Here is a tiny trained network, its code and every weight. The questions are about switching its units off for an input and a class, where a switched-off unit gives its printed mean instead of its output.

import numpy as np


def w(rows, s, z=0):
    codes = np.array(rows[::2]) - 128.0
    scale = np.full(codes.shape[1], s)
    scale[-1] = z or s
    return codes * scale


def norm(h):
    return h / np.sqrt((h * h).mean(-1, keepdims=True) + 1e-5)


def f(y):
    return y / 2 * (1 + np.tanh(0.7978845608 * (y + 0.044715 * y**3)))


def log_softmax(a):
    a = a - a.max(-1, keepdims=True)
    return a - np.log(np.exp(a).sum(-1, keepdims=True))


def net(x, mask):
    res = np.array(x, float).reshape(1, 7) / 4 @ E
    u = 0
    for l in range(2):
        y = f(norm(res) @ A[l][:, :-1].T + A[l][:, -1])
        res = res + np.where(mask[u : u + 13], y, B[l][:, -1]) @ B[l][:, :-1]
        u += 13
    return log_softmax(norm(res)[-1] @ U[:, :-1].T + U[:, -1])


A, B = {}, {}
E = w([
[133,130,132,129,130,126,131,128,130,128],'x0',
[130,93,175,201,51,114,70,177,71,70],'x1',
[139,127,132,131,133,121,132,129,128,129],'x2',
[128,125,129,131,129,129,129,130,133,126],'x3',
[36,116,238,161,145,43,174,82,164,94],'x4',
[210,82,131,26,188,251,118,105,104,121],'x5',
[129,130,130,129,130,131,127,128,129,129],'x6',
],0.0028)
A[0] = w([
[167,160,29,117,148,150,136,163,159,197,59],'0.n0',
[135,65,106,120,180,108,169,50,109,174,121],'0.n1',
[212,70,48,76,144,208,117,188,120,104,92],'0.n2',
[91,156,129,69,184,127,203,89,171,181,215],'0.n3',
[133,128,137,81,154,189,193,91,117,195,2],'0.n4',
[140,74,211,102,101,144,123,84,114,69,145],'0.n5',
[146,205,1,187,59,100,121,218,141,212,66],'0.n6',
[133,122,94,214,91,96,62,141,113,94,112],'0.n7',
[177,178,37,85,181,155,200,108,185,215,116],'0.n8',
[103,165,142,130,168,122,206,64,196,110,49],'0.n9',
[94,182,50,99,106,140,138,143,149,173,136],'0.n10',
[88,219,36,148,147,48,198,114,205,199,107],'0.n11',
[114,162,74,142,138,107,122,136,161,200,199],'0.n12',
],0.004,0.0013)
B[0] = w([
[144,157,151,197,155,168,189,73,65,86,203],'0.n0',
[83,132,151,140,73,160,140,152,128,136,154],'0.n1',
[138,148,133,118,118,16,74,90,102,142,249],'0.n2',
[127,102,64,99,82,93,126,181,167,164,215],'0.n3',
[86,90,122,106,85,158,136,138,202,160,163],'0.n4',
[150,154,173,169,198,162,188,107,75,86,172],'0.n5',
[133,127,185,105,120,254,172,135,153,165,243],'0.n6',
[66,107,100,120,91,142,152,202,142,198,170],'0.n7',
[71,101,159,167,155,134,153,119,71,137,252],'0.n8',
[127,111,110,88,81,63,67,193,154,114,170],'0.n9',
[208,170,184,166,182,145,164,92,137,118,177],'0.n10',
[204,182,144,120,172,181,102,52,72,32,249],'0.n11',
[118,190,165,146,179,133,136,99,108,56,182],'0.n12',
],0.0043,0.004)
A[1] = w([
[216,56,93,61,189,149,102,100,66,149,175],'1.n0',
[189,57,183,116,131,205,74,104,123,147,127],'1.n1',
[181,95,93,108,117,98,35,180,72,93,36],'1.n2',
[144,114,28,136,188,97,173,70,97,255,23],'1.n3',
[133,190,44,140,60,212,166,201,192,243,19],'1.n4',
[144,70,178,84,150,159,138,157,89,77,151],'1.n5',
[194,143,129,200,111,96,34,81,109,117,106],'1.n6',
[155,206,73,97,166,41,120,72,207,93,5],'1.n7',
[130,171,89,129,137,67,121,135,157,61,48],'1.n8',
[135,5,130,77,98,130,159,168,238,170,5],'1.n9',
[73,86,135,116,180,87,145,116,195,153,33],'1.n10',
[167,142,177,133,80,175,80,142,71,237,91],'1.n11',
[132,67,194,73,169,111,106,64,120,87,149],'1.n12',
],0.0048,0.0022)
B[1] = w([
[97,23,123,150,121,29,111,187,157,148,255],'1.n0',
[76,221,161,111,109,174,174,89,140,49,199],'1.n1',
[194,142,218,87,135,78,41,4,173,105,136],'1.n2',
[162,74,66,203,199,71,143,153,42,169,170],'1.n3',
[207,194,54,228,75,202,64,233,161,195,148],'1.n4',
[164,169,106,150,144,190,184,44,119,144,189],'1.n5',
[75,68,168,50,70,216,137,131,170,129,168],'1.n6',
[126,162,30,46,203,102,113,190,222,94,154],'1.n7',
[86,121,84,121,167,114,127,217,132,129,134],'1.n8',
[61,87,150,12,91,208,182,75,195,213,149],'1.n9',
[101,82,147,104,101,231,98,106,113,168,135],'1.n10',
[150,149,74,107,119,124,87,139,219,128,188],'1.n11',
[161,220,66,157,134,207,144,170,105,156,216],'1.n12',
],0.0043,0.004)
U = w([
[209,212,209,204,215,208,232,35,23,56,206],'0',
[217,20,31,154,242,50,178,94,15,217,106],'1',
[208,199,54,212,14,226,54,241,193,216,2],'2',
[223,51,201,76,59,77,33,46,138,101,168],'3',
[56,222,49,51,221,36,150,201,214,45,90],'4',
[55,46,100,2,107,201,206,119,200,238,79],'5',
[44,88,222,213,64,37,181,208,99,62,110],'6',
],0.0057,0.0028)

Each question gives the input, the list of numbers given to net, and the class t.
The units are the neurons (one row each of A and B). Each row of codes is followed by its name. A weight is (code - 128) times the scale printed after its matrix; where a second scale follows, it is the last column's (A, B and U).
mask holds one flag per neuron, layer by layer. A switched-off neuron (its flag False) gives its mean, the last column of its row in B, instead of its output. The means were averaged over made-up inputs and are rounded, as every weight is.
A unit's drop is (log p(t) with every unit on - log p(t) with that unit switched off) / (log p(t) with every unit on - log p(t) with every unit switched off).
The circuit of an input: a set's keep is (log p(t) with only the set's units on - log p(t) with every unit switched off) / (log p(t) with every unit on - log p(t) with every unit switched off). Starting from the 12 units with the biggest drops (on a tie, the unit counted first), units are removed one at a time, each time the one whose removal leaves the highest keep (on an exact tie, the one counted first), for as long as the keep stays at least 0.8.
units of the circuit, in order: the units of the circuit, biggest drop first
k most important neurons: the k neurons with the biggest drops, biggest first
top k neurons in layer l: the k neurons of layer l with the biggest drops, biggest first
input [8,-6,-7,-6,0,8,1], class 1: 3 most important neurons	1.n3, 0.n6, 0.n2
input [2,6,-5,7,0,-5,0], class 2: units of the circuit, in order	0.n7, 1.n4, 0.n2, 0.n8
input [-2,0,-5,-3,3,-5,-6], class 4: units of the circuit, in order	0.n8, 1.n7, 0.n0
input [-5,-1,-7,-6,-2,8,-8], class 1: 2 most important neurons	1.n0, 0.n11
input [-8,-2,-1,-2,-7,0,-6], class 0: units of the circuit, in order	0.n0
input [2,5,7,-1,-7,1,-2], class 3: units of the circuit, in order	0.n2, 1.n2
input [5,-1,-7,-3,-7,0,-1], class 0: 3 most important neurons	0.n0, 0.n6, 0.n3
input [-2,0,-3,7,1,0,-3], class 4: units of the circuit, in order	0.n6, 0.n8
input [4,-1,0,-8,1,0,5], class 4: units of the circuit, in order	0.n6, 1.n7
input [4,-1,-3,-8,2,-6,2], class 4: units of the circuit, in order	0.n8, 1.n7
input [2,1,0,7,-8,5,-1], class 3: units of the circuit, in order	0.n2, 1.n2
input [-6,1,-6,0,-2,1,-5], class 3: top 2 neurons in layer 1	1.n6, 1.n2
input [6,0,7,-6,-3,7,8], class 1: 3 most important neurons	1.n0, 1.n3, 0.n11
input [5,-8,7,5,-2,-2,-1], class 0: units of the circuit, in order	0.n11
input [-8,-7,-5,-5,0,-4,6], class 0: 3 most important neurons	0.n11, 0.n8, 0.n2
input [0,-2,-2,-1,0,4,-3], class 1: 4 most important neurons	0.n6, 0.n2, 1.n3, 0.n8
input [-4,0,-3,6,1,0,-1], class 4: top 2 neurons in layer 1	1.n8, 1.n7
input [3,-2,5,-1,7,-6,6], class 4: top 2 neurons in layer 0	0.n8, 0.n11
input [-3,2,7,2,-8,4,3], class 3: 2 most important neurons	0.n2, 1.n2
input [4,1,-2,-8,-3,2,-1], class 3: most important neuron	0.n2
input [-2,0,0,-8,3,3,2], class 5: 3 most important neurons	0.n11, 1.n9, 0.n0
input [0,0,2,0,1,-2,5], class 4: top 4 neurons in layer 0	0.n8, 0.n0, 0.n6, 0.n5
input [8,0,-4,-7,7,5,-4], class 5: 2 most important neurons	0.n11, 1.n9
